Below are the code and all the weights of a small trained network. Each question names an input and a target symbol and asks about switching units off, where a switched-off unit gives its printed mean instead of its output.

import numpy as np


def w(rows, s, z=0):
    codes = np.array(rows[::2]) - 128.0
    scale = np.full(codes.shape[1], s)
    scale[-1] = z or s
    return codes * scale


def norm(h):
    return h / np.sqrt((h * h).mean(-1, keepdims=True) + 1e-5)


def f(y):
    return y / 2 * (1 + np.tanh(0.7978845608 * (y + 0.044715 * y**3)))


def softmax(a):
    e = np.exp(a - a.max(-1, keepdims=True))
    return e / e.sum(-1, keepdims=True)


def log_softmax(a):
    a = a - a.max(-1, keepdims=True)
    return a - np.log(np.exp(a).sum(-1, keepdims=True))


def net(x, mask):
    ids = ['αγδεζηλμξπστψω'.index(c) for c in x.split()]
    T = len(ids)
    res = E[ids] + P[:T]
    u = 0
    for l in range(2):
        q, k, v = (norm(res) @ M[l].T for M in (Q, K, V))
        z = softmax(np.where(np.tri(T) > 0, q @ k.T / 3**0.5, -1e9)) @ v
        res = res + np.where(mask[u], z, O[l][:, -1]) @ O[l][:, :-1]
        u += 1
        y = f(norm(res) @ A[l][:, :-1].T + A[l][:, -1])
        res = res + np.where(mask[u : u + 16], y, B[l][:, -1]) @ B[l][:, :-1]
        u += 16
    return log_softmax(norm(res)[-1] @ U[:, :-1].T + U[:, -1])


Q, K, V, O, A, B = {}, {}, {}, {}, {}, {}
E = w([
[95,183,111,57,95,129,171,88,161,127,136],'α',
[141,188,97,128,124,129,105,109,167,129,149],'γ',
[103,200,102,63,120,158,106,93,144,161,150],'δ',
[84,2,61,162,115,152,157,143,103,123,25],'ε',
[146,181,106,98,130,143,154,96,188,124,150],'ζ',
[121,180,145,68,121,176,99,107,170,100,119],'η',
[183,169,174,122,121,157,79,134,137,59,99],'λ',
[163,160,148,94,99,132,141,90,173,28,150],'μ',
[134,134,169,126,172,165,27,121,131,196,130],'ξ',
[126,132,184,44,70,105,44,152,153,162,114],'π',
[117,135,77,110,151,75,70,83,125,203,193],'σ',
[178,108,139,166,128,79,60,121,141,109,160],'τ',
[222,102,144,126,155,139,184,122,139,155,172],'ψ',
[142,123,99,172,179,160,179,72,100,125,211],'ω',
],0.0014)
P = w([
[121,247,164,128,183,102,148,254,183,116,156],'0',
[150,193,170,151,47,156,101,3,168,140,106],'1',
[159,159,135,138,50,157,97,3,153,152,104],'2',
[158,108,160,80,171,142,74,107,167,87,187],'3',
[171,74,116,67,143,145,77,118,146,93,180],'4',
[173,49,83,68,89,159,87,53,136,138,130],'5',
[167,16,68,26,133,157,90,103,132,101,164],'6',
],0.00085)
Q[0] = w([
[165,180,193,63,173,113,104,150,154,96,253],'L0H1',
[34,198,172,199,164,86,159,250,96,160,123],'L0H1',
[172,173,156,111,103,152,72,43,160,151,148],'L0H1',
],0.0063)
K[0] = w([
[143,37,121,138,86,162,119,46,112,143,103],'L0H1',
[154,236,158,132,106,126,113,75,159,127,142],'L0H1',
[157,2,132,136,153,113,123,123,108,115,153],'L0H1',
],0.0064)
V[0] = w([
[224,89,151,193,92,119,212,123,126,5,150],'L0H1',
[178,65,201,222,141,136,40,189,82,95,20],'L0H1',
[217,116,97,229,179,55,104,115,96,235,215],'L0H1',
],0.0016)
O[0] = w([
[54,161,98,95,203,86,85,94,135,151,13,253],'L0H1',
[6,84,125,104,131,186,161,110,201,145,130,207],'L0H1',
[108,127,245,115,130,97,131,36,109,79,161,201],'L0H1',
],0.0022,0.00034)
A[0] = w([
[116,154,166,80,180,53,117,72,100,152,151,56],'L0N1',
[2,101,104,107,211,130,163,105,115,161,44,2],'L0N2',
[97,135,52,152,166,91,218,212,94,194,109,61],'L0N3',
[133,115,120,110,171,73,140,160,138,117,133,134],'L0N4',
[181,157,123,121,141,127,61,104,103,160,130,57],'L0N5',
[139,119,189,136,114,113,141,119,110,85,156,1],'L0N6',
[115,94,80,113,159,153,214,167,142,120,150,98],'L0N7',
[66,150,58,190,104,163,136,160,147,160,106,14],'L0N8',
[89,151,136,107,81,124,171,116,157,109,201,107],'L0N9',
[124,139,76,135,152,51,125,137,122,79,18,168],'L0N10',
[161,128,153,122,77,159,150,102,131,55,115,109],'L0N11',
[47,30,203,174,118,158,184,115,121,161,151,77],'L0N12',
[142,166,171,91,123,86,156,193,138,117,139,77],'L0N13',
[123,72,41,142,105,127,105,164,124,140,120,57],'L0N14',
[74,81,131,108,151,163,117,134,102,221,120,65],'L0N15',
[108,131,93,116,73,128,160,75,111,180,146,158],'L0N16',
],0.0027,0.0011)
B[0] = w([
[138,100,165,133,62,170,149,137,163,76,31,211],'L0N1',
[203,84,116,189,73,72,101,156,90,125,215,64],'L0N2',
[143,123,219,75,84,87,111,89,151,165,105,3],'L0N3',
[117,138,106,157,57,196,97,70,136,169,95,113],'L0N4',
[123,131,100,63,82,117,155,160,167,68,141,218],'L0N5',
[90,74,168,121,111,112,128,110,94,184,103,95],'L0N6',
[146,160,159,160,69,151,60,108,141,107,79,70],'L0N7',
[174,52,185,49,134,133,136,131,91,121,101,26],'L0N8',
[151,89,148,171,183,129,49,125,134,159,102,192],'L0N9',
[110,153,109,65,160,143,60,113,147,186,226,163],'L0N10',
[131,106,144,143,164,115,115,181,136,186,214,254],'L0N11',
[157,202,1,56,110,98,120,124,135,72,121,83],'L0N12',
[149,113,97,195,94,124,107,23,140,151,135,90],'L0N13',
[93,173,191,129,178,143,159,93,156,123,110,90],'L0N14',
[154,126,161,184,124,101,162,95,165,88,176,82],'L0N15',
[137,117,154,157,213,128,61,206,152,50,149,177],'L0N16',
],0.002,0.00077)
Q[1] = w([
[143,83,7,102,166,220,95,164,180,135,203],'L1H1',
[117,253,126,228,115,63,244,209,40,245,102],'L1H1',
[179,121,136,89,146,108,126,101,122,81,109],'L1H1',
],0.0054)
K[1] = w([
[106,3,54,53,80,117,69,189,89,139,109],'L1H1',
[105,236,165,135,128,138,104,150,184,155,174],'L1H1',
[143,108,103,125,179,143,150,96,100,86,151],'L1H1',
],0.0049)
V[1] = w([
[87,129,105,157,144,13,27,90,74,141,166],'L1H1',
[162,134,142,117,253,185,132,78,64,196,122],'L1H1',
[161,120,195,88,70,80,61,161,176,251,78],'L1H1',
],0.0021)
O[1] = w([
[91,150,121,72,150,184,251,89,82,192,138,209],'L1H1',
[193,146,128,105,167,122,85,103,70,193,63,2],'L1H1',
[164,50,101,57,213,88,189,158,135,46,134,231],'L1H1',
],0.0028,0.00069)
A[1] = w([
[128,180,137,96,167,139,129,78,81,231,74,93],'L1N1',
[146,85,95,113,224,134,95,114,114,155,20,80],'L1N2',
[106,74,198,83,127,121,79,167,126,146,108,125],'L1N3',
[51,73,176,78,206,159,189,62,148,111,104,97],'L1N4',
[132,129,130,136,153,56,84,79,153,153,158,116],'L1N5',
[156,79,156,236,88,151,132,197,104,168,140,118],'L1N6',
[103,186,217,167,52,158,96,82,104,184,58,84],'L1N7',
[61,155,135,201,32,138,115,124,135,142,113,6],'L1N8',
[184,123,86,184,170,110,84,189,138,108,84,117],'L1N9',
[160,88,92,96,94,132,126,133,79,124,183,127],'L1N10',
[99,105,181,195,150,179,58,116,188,159,149,103],'L1N11',
[61,108,113,104,156,134,232,137,57,214,90,61],'L1N12',
[148,89,199,154,163,3,78,87,75,42,52,4],'L1N13',
[172,95,241,84,116,119,230,119,38,123,208,33],'L1N14',
[76,165,109,173,71,169,179,147,144,237,156,120],'L1N15',
[21,72,191,146,93,125,200,105,169,90,123,109],'L1N16',
],0.0033,0.0024)
B[1] = w([
[121,78,31,138,116,190,70,132,185,88,170,118],'L1N1',
[73,243,165,95,147,82,139,136,127,101,149,126],'L1N2',
[140,151,108,205,159,136,197,96,132,109,154,136],'L1N3',
[165,141,131,171,36,12,78,169,98,192,115,250],'L1N4',
[138,116,136,117,124,210,174,156,97,135,127,145],'L1N5',
[129,118,107,19,149,170,93,120,145,163,200,102],'L1N6',
[179,83,98,192,205,66,126,161,42,80,92,119],'L1N7',
[205,250,168,93,133,153,132,243,171,98,181,99],'L1N8',
[65,82,174,170,91,118,138,106,101,170,96,141],'L1N9',
[121,185,186,143,147,114,167,141,158,103,66,145],'L1N10',
[149,116,122,54,112,105,196,139,68,182,112,178],'L1N11',
[224,127,145,168,104,149,183,166,216,167,105,101],'L1N12',
[200,138,187,45,72,127,81,75,209,108,105,108],'L1N13',
[80,130,69,75,69,121,111,166,95,88,38,130],'L1N14',
[88,114,177,125,110,88,165,65,110,11,92,133],'L1N15',
[74,153,70,152,149,113,68,61,108,173,214,213],'L1N16',
],0.0026,0.0025)
U = w([
[192,157,99,245,124,190,168,95,189,163,109,93],'α',
[2,163,214,159,209,134,132,127,114,161,46,55],'γ',
[73,109,92,15,54,120,164,154,39,53,59,60],'δ',
[203,205,92,98,146,50,215,205,162,168,78,136],'ε',
[82,200,39,65,186,214,58,98,188,135,129,202],'ζ',
[206,93,88,207,194,142,66,103,16,71,88,137],'η',
[112,30,119,121,199,49,151,187,189,28,198,125],'λ',
[139,48,174,67,160,203,210,120,72,227,167,223],'μ',
[70,205,164,184,119,134,234,39,118,41,168,51],'ξ',
[142,87,172,187,72,199,27,226,179,172,103,53],'π',
[85,131,85,167,64,29,70,89,80,214,171,255],'σ',
[147,96,77,177,50,162,184,92,174,126,89,9],'τ',
[178,231,190,123,86,154,96,218,93,94,230,41],'ψ',
[193,103,225,67,103,103,69,30,195,93,81,228],'ω',
],0.0053,0.0011)

Each question gives the input, a string of symbols that net reads in full, and the target symbol t.
The units are the heads (3 rows each of Q, K, V and O) and the neurons (one row each of A and B). Each row of codes is followed by its name. A weight is (code - 128) times the scale printed after its matrix; where a second scale follows, it is the last column's (O, A, B and U).
mask holds one flag per unit, layer by layer, with each layer's heads first. A switched-off unit (its flag False) gives its mean, the last column of its rows in O or B, instead of its output. The means were averaged over made-up inputs and are rounded, as every weight is.
A unit's drop is (log p(t) with every unit on - log p(t) with that unit switched off) / (log p(t) with every unit on - log p(t) with every unit switched off).
The circuit of an input: a set's keep is (log p(t) with only the set's units on - log p(t) with every unit switched off) / (log p(t) with every unit on - log p(t) with every unit switched off). Starting from the 12 units with the biggest drops (on a tie, the unit counted first), units are removed one at a time, each time the one whose removal leaves the highest keep (on an exact tie, the one counted first), for as long as the keep stays at least 0.8.
circuit, biggest first: the units of the circuit, biggest drop first
most important unit: the unit with the biggest drop
top k neurons: the k neurons with the biggest drops, biggest first
top k neurons in layer l: the k neurons of layer l with the biggest drops, biggest first
input δ μ ε μ μ, target μ: most important unit => L0H1
input δ π ψ ψ, target ω: circuit, biggest first => [L1N13; L0H1]
input ξ μ ξ ψ, target ω: circuit, biggest first => [L1H1; L1N13; L0H1]
input τ α α μ λ, target ζ: top 3 neurons => [L0N10; L1N4; L0N1]
input ε μ τ π, target λ: circuit, biggest first => [L1H1; L0N3]
input ε π τ ω ξ μ λ, target λ: top 2 neurons => [L0N8; L0N3]
input μ ψ ω ξ μ ε, target ε: circuit, biggest first => [L0H1; L1N2; L1N12; L1N16]
input η μ ξ ξ σ ζ, target δ: circuit, biggest first => [L1N14; L0H1]
input γ ξ μ μ α ε, target η: top 3 neurons in layer 0 => [L0N14; L0N1; L0N9]
input α π ε ψ, target γ: top 3 neurons in layer 1 => [L1N2; L1N9; L1N4]
input ξ ε μ μ ψ ξ μ, target ψ: top 2 neurons in layer 1 => [L1N8; L1N11]
input π α μ ψ ζ, target ω: top 2 neurons => [L0N1; L1N13]
input ξ α ω μ, target η: circuit, biggest first => [L1H1; L1N7]
input ξ τ ζ ψ ξ, target ω: circuit, biggest first => [L1H1; L0N1; L1N13; L0H1]
input ξ γ μ, target μ: most important unit => L0N11
input ψ μ τ ε ε ε, target τ: top 2 neurons => [L1N12; L0N2]
input ξ ξ μ τ τ ε, target ψ: top 2 neurons => [L1N8; L0N12]
input τ η ε, target ξ: top 3 neurons => [L0N12; L1N15; L0N2]
input μ μ δ η τ π ε, target ε: circuit, biggest first => [L0H1; L1N2; L1N12; L0N14]
input λ τ π η, target σ: most important unit => L1N4
input ω τ ε α γ ζ, target α: top 2 neurons => [L1N12; L0N10]
input σ μ γ ψ μ γ ξ, target μ: top 2 neurons => [L1N11; L1N4]
input ψ λ π τ ξ δ α, target μ: top 2 neurons in layer 0 => [L0N9; L0N10]
input γ μ ω π α γ, target λ: top 2 neurons in layer 0 => [L0N5; L0N1]
input η μ μ μ ε α η, target ω: top 2 neurons in layer 0 => [L0N14; L0N3]
input ψ τ μ ξ ω ε ζ, target τ: top 2 neurons in layer 0 => [L0N2; L0N10]
input ψ ζ δ α, target α: top 2 neurons in layer 0 => [L0N1; L0N13]
input η τ τ ε μ μ ξ, target ω: top 2 neurons => [L0N14; L0N3]
input γ ψ ε ξ ξ δ π, target η: top 2 neurons => [L1N7; L0N14]
